Below is a small trained network, with its code and all its weights. Each question gives an input and a target symbol and asks what happens when units are switched off, that is, made to give their printed mean instead of their output.

import numpy as np


def w(rows, s, z=0):
    codes = np.array(rows[::2]) - 128.0
    scale = np.full(codes.shape[1], s)
    scale[-1] = z or s
    return codes * scale


def f(y):
    return np.maximum(y, 0)


def softmax(a):
    e = np.exp(a - a.max(-1, keepdims=True))
    return e / e.sum(-1, keepdims=True)


def log_softmax(a):
    a = a - a.max(-1, keepdims=True)
    return a - np.log(np.exp(a).sum(-1, keepdims=True))


def net(x, mask):
    ids = ['αβγδεζηθλμξπστψω'.index(c) for c in x.split()]
    T = len(ids)
    res = E[ids] + P[:T]
    u = 0
    for l in range(2):
        r = res
        for j in range(3):
            rows = slice(3 * j, 3 * j + 3)
            q, k, v = (r @ M[l][rows].T for M in (Q, K, V))
            z = softmax(np.where(np.tri(T) > 0, q @ k.T / 3**0.5, -1e9)) @ v
            o = O[l][rows]
            res = res + np.where(mask[u + j], z, o[:, -1]) @ o[:, :-1]
        u += 3
        y = f(res @ A[l][:, :-1].T + A[l][:, -1])
        res = res + np.where(mask[u : u + 4], y, B[l][:, -1]) @ B[l][:, :-1]
        u += 4
    return log_softmax(res[-1] @ U[:, :-1].T + U[:, -1])


Q, K, V, O, A, B = {}, {}, {}, {}, {}, {}
E = w([
[249,141,242,34,31,189,83],'α',
[125,244,57,121,142,138,124],'β',
[72,139,122,163,85,156,97],'γ',
[235,108,145,138,92,132,152],'δ',
[6,103,119,141,118,131,83],'ε',
[61,133,74,141,175,161,125],'ζ',
[95,84,123,157,173,158,108],'η',
[233,154,143,186,93,124,106],'θ',
[136,129,128,120,136,130,71],'λ',
[128,43,91,151,154,200,54],'μ',
[195,76,196,129,166,138,166],'ξ',
[163,179,86,122,173,96,55],'π',
[142,184,111,66,65,90,142],'σ',
[115,65,207,104,127,77,74],'τ',
[118,251,107,194,79,46,155],'ψ',
[74,35,102,152,138,143,138],'ω',
],0.016)
P = w([
[136,121,109,130,117,107,203],'0',
[105,161,215,156,183,104,107],'1',
[208,98,94,51,88,100,133],'2',
[186,175,254,168,221,122,156],'3',
[145,97,68,82,52,183,34],'4',
[157,200,216,96,238,132,147],'5',
[97,126,91,18,88,109,111],'6',
[146,153,230,153,136,202,149],'7',
],0.0098)
Q[0] = w([
[111,114,113,172,163,167,200],'L0H0',
[47,193,127,198,144,142,60],'L0H0',
[144,84,109,135,164,104,191],'L0H0',
[145,26,145,177,118,59,165],'L0H1',
[57,100,154,65,128,24,130],'L0H1',
[106,56,140,1,154,91,194],'L0H1',
[103,61,84,114,43,144,242],'L0H2',
[116,174,62,201,93,121,127],'L0H2',
[4,173,99,160,130,102,201],'L0H2',
],0.0073)
K[0] = w([
[88,110,119,219,175,157,144],'L0H0',
[96,112,111,175,104,160,54],'L0H0',
[57,128,148,115,216,95,236],'L0H0',
[215,100,211,148,105,178,131],'L0H1',
[115,152,126,117,177,68,175],'L0H1',
[158,103,167,69,245,112,179],'L0H1',
[71,144,116,254,107,182,125],'L0H2',
[79,166,133,157,176,191,85],'L0H2',
[168,156,198,120,171,169,191],'L0H2',
],0.0076)
V[0] = w([
[99,100,202,223,207,88,58],'L0H0',
[142,24,116,146,184,81,122],'L0H0',
[133,134,136,199,60,229,89],'L0H0',
[131,78,94,119,219,28,159],'L0H1',
[138,114,189,41,137,186,154],'L0H1',
[71,115,81,102,120,170,97],'L0H1',
[97,220,129,152,181,123,118],'L0H2',
[2,56,141,85,146,81,158],'L0H2',
[137,135,183,113,193,226,151],'L0H2',
],0.0079)
O[0] = w([
[214,96,245,55,94,144,134,210],'L0H0',
[213,189,117,29,60,173,24,184],'L0H0',
[149,1,71,91,201,30,180,253],'L0H0',
[176,145,144,199,86,154,46,68],'L0H1',
[91,168,88,96,94,115,44,147],'L0H1',
[101,101,119,185,215,86,70,182],'L0H1',
[142,57,210,195,166,113,191,24],'L0H2',
[74,203,158,66,131,165,162,93],'L0H2',
[221,2,201,107,46,213,183,147],'L0H2',
],0.0063,0.0031)
A[0] = w([
[200,148,122,75,176,109,141,140],'L0N0',
[156,140,185,118,236,238,94,251],'L0N1',
[142,63,122,2,76,45,69,78],'L0N2',
[38,115,181,95,85,132,89,104],'L0N3',
],0.0052,0.0026)
B[0] = w([
[2,91,129,206,172,142,67,181],'L0N0',
[86,61,158,130,33,38,182,255],'L0N1',
[148,173,105,163,148,232,173,228],'L0N2',
[205,153,91,75,166,84,125,171],'L0N3',
],0.0088,0.0063)
Q[1] = w([
[177,180,125,88,183,163,154],'L1H0',
[103,123,98,129,77,190,132],'L1H0',
[140,254,133,127,140,148,170],'L1H0',
[123,141,247,193,157,130,62],'L1H1',
[210,130,201,153,160,64,133],'L1H1',
[85,221,145,129,109,37,176],'L1H1',
[58,111,112,38,93,148,198],'L1H2',
[119,92,106,114,163,58,114],'L1H2',
[148,113,23,88,170,128,169],'L1H2',
],0.0086)
K[1] = w([
[138,199,198,91,147,209,135],'L1H0',
[116,236,84,124,82,156,156],'L1H0',
[182,253,190,135,95,64,147],'L1H0',
[85,239,78,147,38,125,180],'L1H1',
[80,143,126,51,72,126,113],'L1H1',
[125,72,161,122,145,178,170],'L1H1',
[144,74,116,162,179,116,38],'L1H2',
[127,131,84,223,18,142,124],'L1H2',
[162,121,193,55,208,141,98],'L1H2',
],0.0067)
V[1] = w([
[203,113,102,88,164,166,45],'L1H0',
[125,223,142,111,99,187,124],'L1H0',
[156,78,51,144,184,128,43],'L1H0',
[129,52,122,198,120,123,113],'L1H1',
[95,110,150,151,76,192,148],'L1H1',
[106,177,147,166,119,126,152],'L1H1',
[246,179,159,147,158,70,121],'L1H2',
[2,183,106,86,137,120,113],'L1H2',
[140,223,129,178,27,155,187],'L1H2',
],0.0094)
O[1] = w([
[116,167,175,128,96,112,134,220],'L1H0',
[97,58,188,78,109,71,57,44],'L1H0',
[161,202,156,81,154,78,113,255],'L1H0',
[216,116,85,143,96,131,101,182],'L1H1',
[177,29,138,13,190,115,151,150],'L1H1',
[125,85,76,151,102,109,224,87],'L1H1',
[78,166,115,170,2,123,107,71],'L1H2',
[112,81,86,120,175,108,115,78],'L1H2',
[126,147,90,69,111,163,201,78],'L1H2',
],0.0072,0.0065)
A[1] = w([
[192,109,206,133,185,29,160,124],'L1N0',
[60,146,71,143,165,57,105,136],'L1N1',
[123,176,37,208,108,163,115,2],'L1N2',
[31,127,1,97,39,70,119,81],'L1N3',
],0.0066,0.0041)
B[1] = w([
[125,53,153,147,159,155,135,253],'L1N0',
[68,133,154,111,93,197,106,179],'L1N1',
[109,59,172,173,91,138,159,164],'L1N2',
[105,217,143,91,204,2,99,174],'L1N3',
],0.0085,0.0067)
U = w([
[116,155,150,76,155,222,212,22],'α',
[85,70,197,196,139,158,145,36],'β',
[142,100,113,156,154,190,187,50],'γ',
[167,113,150,137,102,86,152,59],'δ',
[55,136,178,113,138,198,130,123],'ε',
[157,106,155,151,198,185,196,18],'ζ',
[174,63,132,118,125,110,166,34],'η',
[129,121,174,208,84,135,131,151],'θ',
[183,152,237,155,158,66,140,98],'λ',
[254,139,89,96,185,134,120,168],'μ',
[156,115,137,87,95,220,158,237],'ξ',
[104,198,168,225,106,214,84,252],'π',
[137,96,134,123,122,50,92,82],'σ',
[125,182,162,76,100,164,126,228],'τ',
[189,111,95,119,113,52,191,186],'ψ',
[151,132,157,69,117,177,180,238],'ω',
],0.0074,0.003)

Each question gives the input, a string of symbols that net reads in full, and the target symbol t.
The units are the heads (3 rows each of Q, K, V and O) and the neurons (one row each of A and B). Each row of codes is followed by its name. A weight is (code - 128) times the scale printed after its matrix; where a second scale follows, it is the last column's (O, A, B and U).
mask holds one flag per unit, layer by layer, with each layer's heads first. A switched-off unit (its flag False) gives its mean, the last column of its rows in O or B, instead of its output. The means were averaged over made-up inputs and are rounded, as every weight is.
A unit's drop is (log p(t) with every unit on - log p(t) with that unit switched off) / (log p(t) with every unit on - log p(t) with every unit switched off).
The circuit of an input: a set's keep is (log p(t) with only the set's units on - log p(t) with every unit switched off) / (log p(t) with every unit on - log p(t) with every unit switched off). Starting from the 12 units with the biggest drops (on a tie, the unit counted first), units are removed one at a time, each time the one whose removal leaves the highest keep (on an exact tie, the one counted first), for as long as the keep stays at least 0.8.
units of the circuit, in order: the units of the circuit, biggest drop first
most important unit: the unit with the biggest drop
k most important neurons: the k neurons with the biggest drops, biggest first
k most important neurons of layer l: the k neurons of layer l with the biggest drops, biggest first
drop when u is switched off: that unit's drop, to one decimal
input ε π μ ζ, target β: most important unit	L0H2
input π γ μ σ μ τ ε γ, target λ: units of the circuit, in order	(L1H0, L0N2, L0H1, L0H0)
input α π ζ, target π: units of the circuit, in order	(L1H1, L1H2)
input ξ ξ μ, target ξ: units of the circuit, in order	(L0H0, L1H2, L0H1)
input ε π ε μ, target β: 2 most important neurons	(L0N1, L0N3)
input τ τ β, target τ: 2 most important neurons of layer 0	(L0N3, L0N2)
input μ γ μ μ β, target μ: units of the circuit, in order	(L1H1, L0N1)
input τ ξ ε, target τ: 3 most important neurons	(L0N3, L1N3, L1N0)
input λ δ α π η, target π: units of the circuit, in order	(L1H1, L1H2)
input ξ μ μ α ε, target μ: 3 most important neurons of layer 0	(L0N3, L0N1, L0N0)
input ε σ ζ τ, target β: 2 most important neurons	(L1N0, L0N1)
input μ π γ ε, target λ: 2 most important neurons	(L0N2, L0N1)
input μ μ ψ μ μ ε δ, target μ: units of the circuit, in order	(L0N1, L1H1)
input γ ε β ξ μ θ τ ε, target λ: most important unit	L1H0
input μ μ λ ζ, target λ: 2 most important neurons	(L0N2, L1N1)
input μ γ ε ω, target λ: 2 most important neurons	(L0N1, L0N2)
input μ γ ξ μ ε ζ ω, target μ: 2 most important neurons of layer 0	(L0N1, L0N3)
input σ μ μ ε ε μ ε, target μ: 2 most important neurons	(L0N1, L0N3)
input ψ μ ω π, target ψ: 2 most important neurons	(L1N3, L0N1)
input β ε λ π μ, target π: units of the circuit, in order	(L1H1)
input ζ ε μ γ θ μ α, target μ: 2 most important neurons	(L0N1, L0N0)
input γ δ θ π δ, target π: 2 most important neurons	(L0N2, L0N1)
input ξ π β γ μ μ ζ η, target λ: 2 most important neurons	(L0N1, L0N2)
input η ε ξ, target ξ: 2 most important neurons	(L1N3, L0N1)
input μ μ η, target μ: 2 most important neurons of layer 1	(L1N1, L1N2)
input μ π μ, target π: drop when L1H1 is switched off	0.2
input ε ε ξ ζ, target β: drop when L0H2 is switched off	0.2
input γ ε μ μ μ μ, target λ: drop when L0N1 is switched off	0.3
input π δ γ τ τ, target τ: drop when L1N0 is switched off	0.1
